Below are the code and all the weights of a small trained network. Each question names an input and a class and asks about switching units off, where a switched-off unit gives its printed mean instead of its output.

import numpy as np


def w(rows, s, z=0):
    codes = np.array(rows[::2]) - 128.0
    scale = np.full(codes.shape[1], s)
    scale[-1] = z or s
    return codes * scale


def norm(h):
    return h / np.sqrt((h * h).mean(-1, keepdims=True) + 1e-5)


def f(y):
    return np.maximum(y, 0)


def log_softmax(a):
    a = a - a.max(-1, keepdims=True)
    return a - np.log(np.exp(a).sum(-1, keepdims=True))


def net(x, mask):
    res = np.array(x, float).reshape(1, 2) / 4 @ E
    u = 0
    for l in range(2):
        y = f(norm(res) @ A[l][:, :-1].T + A[l][:, -1])
        res = res + np.where(mask[u : u + 13], y, B[l][:, -1]) @ B[l][:, :-1]
        u += 13
    return log_softmax(norm(res)[-1] @ U[:, :-1].T + U[:, -1])


A, B = {}, {}
E = w([
[72,230,153,151,101],'x0',
[183,199,132,9,178],'x1',
],0.015)
A[0] = w([
[222,181,139,190,178,40],'0.n0',
[154,63,56,115,167,23],'0.n1',
[98,41,99,117,136,54],'0.n2',
[111,95,8,99,235,65],'0.n3',
[61,114,141,188,119,172],'0.n4',
[179,102,21,90,62,63],'0.n5',
[209,123,165,104,171,87],'0.n6',
[138,143,132,94,177,184],'0.n7',
[72,81,186,154,254,87],'0.n8',
[93,119,94,87,145,57],'0.n9',
[197,146,142,125,154,48],'0.n10',
[93,192,110,100,135,99],'0.n11',
[251,65,135,102,37,1],'0.n12',
],0.0062,0.0044)
B[0] = w([
[151,70,180,167,100,128],'0.n0',
[186,120,224,171,144,177],'0.n1',
[166,201,73,77,98,182],'0.n2',
[91,130,133,193,125,186],'0.n3',
[247,189,77,111,92,254],'0.n4',
[169,119,197,162,134,162],'0.n5',
[70,124,52,94,54,201],'0.n6',
[143,89,147,130,24,233],'0.n7',
[133,148,145,126,129,145],'0.n8',
[124,92,91,145,91,128],'0.n9',
[115,125,156,139,113,150],'0.n10',
[165,83,103,169,60,181],'0.n11',
[180,115,218,167,153,167],'0.n12',
],0.014,0.0038)
A[1] = w([
[37,97,152,135,62,102],'1.n0',
[56,99,75,204,123,52],'1.n1',
[67,73,171,174,53,149],'1.n2',
[83,140,193,136,153,16],'1.n3',
[116,126,113,133,185,109],'1.n4',
[78,205,162,151,130,59],'1.n5',
[226,208,125,104,202,2],'1.n6',
[133,2,109,95,243,87],'1.n7',
[71,104,116,186,114,47],'1.n8',
[33,248,192,157,168,118],'1.n9',
[146,157,128,142,132,110],'1.n10',
[127,177,121,14,192,37],'1.n11',
[98,87,132,201,116,35],'1.n12',
],0.02,0.0033)
B[1] = w([
[74,98,162,130,105,170],'1.n0',
[129,126,57,67,173,204],'1.n1',
[90,110,129,131,101,254],'1.n2',
[91,90,116,147,88,128],'1.n3',
[168,147,141,145,95,128],'1.n4',
[174,86,168,169,129,195],'1.n5',
[42,90,151,115,93,215],'1.n6',
[190,128,229,207,166,232],'1.n7',
[129,164,84,94,126,177],'1.n8',
[211,106,195,181,190,208],'1.n9',
[111,115,156,98,138,174],'1.n10',
[115,177,2,97,123,231],'1.n11',
[126,199,104,79,118,216],'1.n12',
],0.029,0.0071)
U = w([
[237,121,197,200,162,215],'0',
[141,196,8,79,119,204],'1',
[54,85,180,136,42,103],'2',
[57,163,133,158,208,3],'3',
],0.016,0.0063)

Each question gives the input, the list of numbers given to net, and the class t.
The units are the neurons (one row each of A and B). Each row of codes is followed by its name. A weight is (code - 128) times the scale printed after its matrix; where a second scale follows, it is the last column's (A, B and U).
mask holds one flag per neuron, layer by layer. A switched-off neuron (its flag False) gives its mean, the last column of its row in B, instead of its output. The means were averaged over made-up inputs and are rounded, as every weight is.
A unit's drop is (log p(t) with every unit on - log p(t) with that unit switched off) / (log p(t) with every unit on - log p(t) with every unit switched off).
The circuit of an input: a set's keep is (log p(t) with only the set's units on - log p(t) with every unit switched off) / (log p(t) with every unit on - log p(t) with every unit switched off). Starting from the 12 units with the biggest drops (on a tie, the unit counted first), units are removed one at a time, each time the one whose removal leaves the highest keep (on an exact tie, the one counted first), for as long as the keep stays at least 0.8.
units of the circuit, in order: the units of the circuit, biggest drop first
most important unit: the unit with the biggest drop
k most important neurons: the k neurons with the biggest drops, biggest first
top k neurons in layer l: the k neurons of layer l with the biggest drops, biggest first
drop of u: that unit's drop, to one decimal
input [-3,3], class 2: most important unit -> 0.n7
input [-3,-3], class 2: units of the circuit, in order -> [1.n11 1.n7]
input [5,5], class 0: 2 most important neurons -> [1.n9 0.n4]
input [7,7], class 0: 2 most important neurons -> [1.n9 0.n4]
input [-2,-4], class 1: 2 most important neurons -> [1.n7 1.n9]
input [4,2], class 0: 3 most important neurons -> [0.n4 1.n9 0.n6]
input [2,3], class 2: 3 most important neurons -> [0.n11 0.n7 0.n2]
input [-2,3], class 2: 2 most important neurons -> [0.n7 0.n4]
input [-3,2], class 2: top 2 neurons in layer 0 -> [0.n7 0.n6]
input [-3,-2], class 2: 2 most important neurons -> [0.n2 1.n6]
input [1,0], class 2: top 2 neurons in layer 1 -> [1.n11 1.n7]
input [5,0], class 0: drop of 0.n6 -> 0.0
input [4,1], class 0: drop of 0.n6 -> 0.1
input [8,6], class 0: units of the circuit, in order -> [1.n9]
input [3,-4], class 1: drop of 1.n7 -> 0.3
